Below is a small trained network, with its code and all its weights. Each question gives an input and a class and asks what happens when units are switched off, that is, made to give their printed mean instead of their output.

import numpy as np


def w(rows, s, z=0):
    codes = np.array(rows[::2]) - 128.0
    scale = np.full(codes.shape[1], s)
    scale[-1] = z or s
    return codes * scale


def norm(h):
    return h / np.sqrt((h * h).mean(-1, keepdims=True) + 1e-5)


def f(y):
    return y / 2 * (1 + np.tanh(0.7978845608 * (y + 0.044715 * y**3)))


def log_softmax(a):
    a = a - a.max(-1, keepdims=True)
    return a - np.log(np.exp(a).sum(-1, keepdims=True))


def net(x, mask):
    res = np.array(x, float).reshape(1, 4) / 4 @ E
    u = 0
    for l in range(2):
        y = f(norm(res) @ A[l][:, :-1].T + A[l][:, -1])
        res = res + np.where(mask[u : u + 15], y, B[l][:, -1]) @ B[l][:, :-1]
        u += 15
    return log_softmax(norm(res)[-1] @ U[:, :-1].T + U[:, -1])


A, B = {}, {}
E = w([
[59,183,197,194,159,106,42,3,147,92,175],'x0',
[146,110,25,134,204,235,198,197,106,141,41],'x1',
[114,130,38,101,183,46,83,154,88,147,116],'x2',
[94,234,169,69,55,139,65,143,60,157,136],'x3',
],0.0043)
A[0] = w([
[66,131,69,229,161,69,80,135,131,78,142,83],'L0N1',
[197,148,95,21,128,161,204,169,122,169,65,177],'L0N2',
[189,96,172,101,154,95,187,118,165,148,111,85],'L0N3',
[189,68,134,101,41,123,106,192,124,172,164,69],'L0N4',
[174,82,122,217,160,144,98,63,137,123,137,87],'L0N5',
[155,160,96,111,123,238,184,141,104,141,60,91],'L0N6',
[140,161,85,56,136,183,35,156,67,170,83,41],'L0N7',
[83,179,229,130,96,119,72,64,141,113,162,75],'L0N8',
[96,209,144,135,83,111,79,122,135,157,221,113],'L0N9',
[99,200,61,106,218,58,130,89,86,101,80,107],'L0N10',
[77,128,75,162,188,228,2,72,138,64,94,252],'L0N11',
[207,147,149,139,113,123,141,180,119,183,167,44],'L0N12',
[111,116,85,89,137,120,173,141,119,133,73,62],'L0N13',
[156,29,71,122,198,175,174,137,58,151,120,142],'L0N14',
[159,121,126,164,132,97,167,92,144,94,103,79],'L0N15',
],0.0049,0.0023)
B[0] = w([
[47,64,113,187,157,145,118,152,185,253,176,167],'L0N1',
[64,62,182,164,94,189,157,152,109,137,222,255],'L0N2',
[161,147,45,138,95,158,87,148,103,82,106,149],'L0N3',
[179,41,7,179,107,91,145,109,114,68,167,163],'L0N4',
[164,190,113,155,180,91,87,191,199,222,117,169],'L0N5',
[90,129,222,135,198,156,238,220,131,189,149,220],'L0N6',
[36,199,149,122,123,110,149,173,223,59,137,179],'L0N7',
[176,209,194,169,105,86,177,63,35,135,149,229],'L0N8',
[177,144,149,227,182,137,184,87,154,71,58,192],'L0N9',
[80,16,72,90,206,55,12,183,43,119,35,181],'L0N10',
[187,53,82,109,45,61,146,140,116,143,174,234],'L0N11',
[141,63,76,149,160,115,124,147,115,96,156,130],'L0N12',
[114,155,176,128,82,82,99,16,185,135,169,154],'L0N13',
[181,195,200,107,57,133,126,90,98,134,74,235],'L0N14',
[96,170,131,90,122,204,88,152,170,193,103,137],'L0N15',
],0.004,0.005)
A[1] = w([
[142,133,82,110,148,122,186,209,117,2,107,123],'L1N1',
[133,176,134,193,94,131,214,109,144,55,154,178],'L1N2',
[203,158,106,154,145,172,146,60,218,129,53,41],'L1N3',
[65,139,118,109,188,57,54,118,144,153,195,21],'L1N4',
[154,132,91,164,136,67,197,117,135,199,74,153],'L1N5',
[174,96,88,57,21,118,112,153,93,58,157,4],'L1N6',
[99,102,92,126,112,120,121,110,42,147,88,178],'L1N7',
[170,232,194,131,108,105,127,12,60,76,122,14],'L1N8',
[96,125,63,44,172,95,59,79,115,121,78,61],'L1N9',
[76,137,134,82,156,182,194,204,99,92,47,88],'L1N10',
[69,116,94,130,131,183,85,155,78,95,183,211],'L1N11',
[50,214,78,57,164,113,143,158,110,168,132,108],'L1N12',
[50,165,114,86,79,141,153,149,78,131,166,39],'L1N13',
[23,178,105,55,94,117,135,180,103,59,123,21],'L1N14',
[161,113,120,205,134,98,93,109,193,137,181,142],'L1N15',
],0.0062,0.0025)
B[1] = w([
[101,174,122,88,113,158,157,83,141,153,223,182],'L1N1',
[117,138,79,102,188,26,83,103,58,172,69,250],'L1N2',
[140,147,139,50,29,90,62,240,159,56,22,159],'L1N3',
[112,61,141,152,176,191,230,109,158,185,149,177],'L1N4',
[76,168,179,134,91,135,77,81,130,48,144,196],'L1N5',
[146,81,21,107,71,150,174,47,169,53,175,151],'L1N6',
[123,121,150,184,147,96,189,161,135,58,44,166],'L1N7',
[228,188,235,235,32,3,5,72,69,18,195,254],'L1N8',
[116,95,142,220,132,119,192,201,65,122,31,163],'L1N9',
[167,223,172,91,168,145,129,103,107,223,188,235],'L1N10',
[158,114,65,86,95,74,102,86,76,147,43,160],'L1N11',
[69,150,114,146,134,105,6,93,57,109,114,156],'L1N12',
[121,96,90,143,183,155,33,116,183,76,82,156],'L1N13',
[145,187,46,94,152,178,12,129,181,88,189,161],'L1N14',
[111,163,152,76,141,221,112,122,168,102,111,205],'L1N15',
],0.005,0.0051)
U = w([
[191,52,43,78,16,100,206,99,98,53,208,197],'0',
[172,175,208,42,144,231,254,218,57,242,183,198],'1',
[38,15,102,200,227,41,132,208,51,147,13,125],'2',
[47,216,70,28,182,171,12,200,31,159,190,78],'3',
[196,197,242,207,36,7,31,44,56,42,187,174],'4',
[188,162,229,66,45,176,74,223,223,73,10,71],'5',
[53,44,211,199,226,163,108,79,231,194,211,3],'6',
],0.0064,0.0034)

Each question gives the input, the list of numbers given to net, and the class t.
The units are the neurons (one row each of A and B). Each row of codes is followed by its name. A weight is (code - 128) times the scale printed after its matrix; where a second scale follows, it is the last column's (A, B and U).
mask holds one flag per neuron, layer by layer. A switched-off neuron (its flag False) gives its mean, the last column of its row in B, instead of its output. The means were averaged over made-up inputs and are rounded, as every weight is.
A unit's drop is (log p(t) with every unit on - log p(t) with that unit switched off) / (log p(t) with every unit on - log p(t) with every unit switched off).
most important unit: the unit with the biggest drop
k most important neurons: the k neurons with the biggest drops, biggest first
k most important neurons of layer l: the k neurons of layer l with the biggest drops, biggest first
drop of u: that unit's drop, to one decimal
input [4,4,2,5], class 2: 2 most important neurons of layer 1 => (L1N9, L1N7)
input [4,7,2,-6], class 5: most important unit => L0N14
input [-5,-5,4,7], class 0: 2 most important neurons => (L1N6, L0N4)
input [-7,0,3,3], class 0: 2 most important neurons => (L0N4, L1N6)
input [-5,8,8,0], class 3: 2 most important neurons => (L1N12, L0N7)
input [1,-2,1,-6], class 6: 3 most important neurons => (L0N1, L0N9, L1N4)
input [2,0,6,-8], class 2: 2 most important neurons of layer 0 => (L0N10, L0N2)
input [2,-5,4,-2], class 6: 2 most important neurons => (L0N1, L0N14)
input [-4,1,0,-4], class 1: 2 most important neurons => (L0N11, L1N8)
input [8,1,8,4], class 2: 2 most important neurons => (L0N10, L0N1)
input [8,4,3,-5], class 6: 3 most important neurons => (L0N1, L0N5, L1N4)
input [-7,1,2,-6], class 1: 3 most important neurons of layer 0 => (L0N11, L0N6, L0N2)
input [6,3,-3,-2], class 6: 4 most important neurons of layer 0 => (L0N14, L0N1, L0N5, L0N9)
input [5,2,-6,-7], class 5: most important unit => L1N3
input [-3,-1,-7,3], class 1: 2 most important neurons => (L1N8, L0N11)
input [5,3,-3,-3], class 5: 2 most important neurons => (L0N2, L1N3)
input [-5,-5,8,3], class 0: 2 most important neurons of layer 1 => (L1N6, L1N2)
input [7,-2,2,-3], class 6: 2 most important neurons => (L0N1, L0N14)
input [8,0,7,-7], class 6: 2 most important neurons => (L0N1, L1N4)
input [-1,1,6,5], class 3: most important unit => L0N7
input [1,6,-3,-4], class 1: 2 most important neurons => (L0N6, L1N8)
input [-7,3,7,-7], class 1: 2 most important neurons of layer 0 => (L0N11, L0N14)
input [-4,-6,5,3], class 0: 3 most important neurons of layer 0 => (L0N4, L0N14, L0N8)
input [-6,-3,5,4], class 0: 2 most important neurons of layer 0 => (L0N4, L0N6)
input [-2,2,1,-4], class 1: 2 most important neurons => (L1N8, L0N2)
input [-4,-4,7,1], class 2: 2 most important neurons of layer 0 => (L0N10, L0N11)
input [0,7,-5,-6], class 1: most important unit => L0N6
input [6,-1,7,2], class 2: 2 most important neurons of layer 0 => (L0N10, L0N1)
input [3,-1,6,0], class 2: drop of L0N10 => 0.3
input [0,-5,1,-7], class 6: drop of L0N1 => 0.2
